Below is a small trained network, with its code and all its weights. Each question gives an input and a target symbol and asks what happens when units are switched off, that is, made to give their printed mean instead of their output.

import numpy as np


def w(rows, s, z=0):
    codes = np.array(rows[::2]) - 128.0
    scale = np.full(codes.shape[1], s)
    scale[-1] = z or s
    return codes * scale


def f(y):
    return y / 2 * (1 + np.tanh(0.7978845608 * (y + 0.044715 * y**3)))


def softmax(a):
    e = np.exp(a - a.max(-1, keepdims=True))
    return e / e.sum(-1, keepdims=True)


def log_softmax(a):
    a = a - a.max(-1, keepdims=True)
    return a - np.log(np.exp(a).sum(-1, keepdims=True))


def net(x, mask):
    ids = ['ΛΦΨαβγηθπσω'.index(c) for c in x.split()]
    T = len(ids)
    res = E[ids] + P[:T]
    r = res
    for j in range(2):
        rows = slice(4 * j, 4 * j + 4)
        q, k, v = (r @ M[0][rows].T for M in (Q, K, V))
        z = softmax(np.where(np.tri(T) > 0, q @ k.T / 4**0.5, -1e9)) @ v
        o = O[0][rows]
        res = res + np.where(mask[j], z, o[:, -1]) @ o[:, :-1]
    y = f(res @ A[0][:, :-1].T + A[0][:, -1])
    res = res + np.where(mask[2:14], y, B[0][:, -1]) @ B[0][:, :-1]
    return log_softmax(res[-1] @ U[:, :-1].T + U[:, -1])


Q, K, V, O, A, B = {}, {}, {}, {}, {}, {}
E = w([
[115,96,128,61],'Λ',
[87,71,155,90],'Φ',
[88,11,90,192],'Ψ',
[63,104,88,6],'α',
[126,153,121,139],'β',
[64,70,94,138],'γ',
[61,167,97,183],'η',
[42,139,203,143],'θ',
[214,204,15,233],'π',
[134,211,112,88],'σ',
[195,100,172,118],'ω',
],0.014)
P = w([
[136,41,209,210],'0',
[124,111,96,99],'1',
[224,114,151,85],'2',
[70,160,71,119],'3',
[221,164,215,120],'4',
[55,156,2,102],'5',
[218,178,189,169],'6',
[140,126,3,33],'7',
[200,173,221,140],'8',
],0.0057)
Q[0] = w([
[98,69,93,154],'head 0',
[173,190,119,111],'head 0',
[128,114,116,1],'head 0',
[149,110,111,94],'head 0',
[204,113,127,199],'head 1',
[102,115,105,27],'head 1',
[80,128,132,105],'head 1',
[228,200,185,218],'head 1',
],0.0098)
K[0] = w([
[113,199,34,83],'head 0',
[159,31,109,159],'head 0',
[50,118,193,97],'head 0',
[105,102,71,32],'head 0',
[109,104,238,104],'head 1',
[190,162,29,178],'head 1',
[171,254,79,113],'head 1',
[168,29,221,55],'head 1',
],0.0072)
V[0] = w([
[47,179,168,114],'head 0',
[122,79,125,180],'head 0',
[254,153,116,131],'head 0',
[90,119,118,196],'head 0',
[45,138,198,107],'head 1',
[105,37,167,98],'head 1',
[77,147,97,165],'head 1',
[134,124,178,41],'head 1',
],0.0094)
O[0] = w([
[11,154,168,29,113],'head 0',
[135,155,125,167,212],'head 0',
[232,118,90,98,3],'head 0',
[101,205,141,201,208],'head 0',
[32,172,193,79,123],'head 1',
[68,50,191,148,182],'head 1',
[35,207,84,192,195],'head 1',
[116,111,253,75,31],'head 1',
],0.0059,0.0028)
A[0] = w([
[163,152,151,174,87],'neuron 0',
[117,160,169,134,129],'neuron 1',
[64,177,143,176,188],'neuron 2',
[135,132,100,157,34],'neuron 3',
[89,130,147,65,2],'neuron 4',
[125,251,130,99,220],'neuron 5',
[161,119,177,153,132],'neuron 6',
[185,132,152,177,206],'neuron 7',
[142,57,59,129,139],'neuron 8',
[143,46,102,142,129],'neuron 9',
[88,107,107,166,145],'neuron 10',
[190,101,198,126,182],'neuron 11',
],0.012,0.0044)
B[0] = w([
[120,76,116,152,142],'neuron 0',
[188,114,153,66,145],'neuron 1',
[114,193,109,61,255],'neuron 2',
[114,53,70,145,139],'neuron 3',
[99,55,118,159,137],'neuron 4',
[254,136,192,156,222],'neuron 5',
[128,59,113,82,143],'neuron 6',
[153,46,122,88,182],'neuron 7',
[193,177,122,153,210],'neuron 8',
[120,162,182,159,192],'neuron 9',
[101,180,94,182,221],'neuron 10',
[176,100,55,54,161],'neuron 11',
],0.0083,0.0073)
U = w([
[101,91,73,59,24],'Λ',
[60,56,158,136,1],'Φ',
[91,122,75,236,17],'Ψ',
[48,30,74,105,52],'α',
[158,120,154,164,70],'β',
[51,123,58,135,208],'γ',
[126,217,44,111,252],'η',
[78,174,156,75,59],'θ',
[200,110,2,155,3],'π',
[199,137,193,157,251],'σ',
[168,60,100,103,255],'ω',
],0.0084,0.0044)

Each question gives the input, a string of symbols that net reads in full, and the target symbol t.
The units are the heads (4 rows each of Q, K, V and O) and the neurons (one row each of A and B). Each row of codes is followed by its name. A weight is (code - 128) times the scale printed after its matrix; where a second scale follows, it is the last column's (O, A, B and U).
mask holds one flag per unit, heads first, then neurons. A switched-off unit (its flag False) gives its mean, the last column of its rows in O or B, instead of its output. The means were averaged over made-up inputs and are rounded, as every weight is.
A unit's drop is (log p(t) with every unit on - log p(t) with that unit switched off) / (log p(t) with every unit on - log p(t) with every unit switched off).
The circuit of an input: a set's keep is (log p(t) with only the set's units on - log p(t) with every unit switched off) / (log p(t) with every unit on - log p(t) with every unit switched off). Starting from the 12 units with the biggest drops (on a tie, the unit counted first), units are removed one at a time, each time the one whose removal leaves the highest keep (on an exact tie, the one counted first), for as long as the keep stays at least 0.8.
circuit, biggest first: the units of the circuit, biggest drop first
unit that matters most: the unit with the biggest drop
k most important neurons: the k neurons with the biggest drops, biggest first
which heads matter: for each layer, one digit per head in row order, 1 if its drop is at least 0.15 and else 0, layers parted by /
drop of u: that unit's drop, to one decimal
input β β Ψ Ψ Ψ π, target π: unit that matters most => head 0
input η θ ω Ψ α γ η ω π, target ω: which heads matter => 01
input π Ψ η, target π: circuit, biggest first => (head 0; head 1; neuron 7)
input ω Λ Ψ η β π β β, target π: circuit, biggest first => (head 1; head 0; neuron 2)
input Λ η ω γ, target η: circuit, biggest first => (head 1; neuron 2; neuron 7)
input Ψ Ψ Ψ Ψ π β, target π: circuit, biggest first => (head 1; head 0; neuron 3)
input α γ γ π Ψ σ, target π: circuit, biggest first => (head 1; neuron 5)
input Ψ η β Ψ β π σ θ, target π: which heads matter => 01
input π γ Ψ, target π: circuit, biggest first => (head 0; head 1)
input Ψ α η σ ω Ψ, target η: circuit, biggest first => (neuron 8; head 1; neuron 10)
input Ψ Ψ ω α, target α: circuit, biggest first => (neuron 4; head 0; head 1)
input α Ψ β Λ β Ψ, target Ψ: which heads matter => 00
input σ ω β η Ψ γ, target η: which heads matter => 01
input π β θ Ψ, target π: 3 most important neurons => (neuron 8; neuron 3; neuron 7)
input η σ Λ Ψ Ψ η γ β σ, target σ: circuit, biggest first => (neuron 5)
input ω Ψ β Φ β Ψ π ω θ, target ω: which heads matter => 11
input α σ Λ θ η, target θ: 2 most important neurons => (neuron 2; neuron 8)
input Ψ Ψ γ γ γ, target γ: 2 most important neurons => (neuron 5; neuron 8)
input Ψ Ψ γ η η Ψ, target η: drop of neuron 5 => -0.1
input ω σ ω α σ, target ω: drop of head 1 => 0.4
input σ π γ η π γ, target π: circuit, biggest first => (head 1)
input γ Ψ η γ θ, target θ: drop of neuron 5 => -0.2
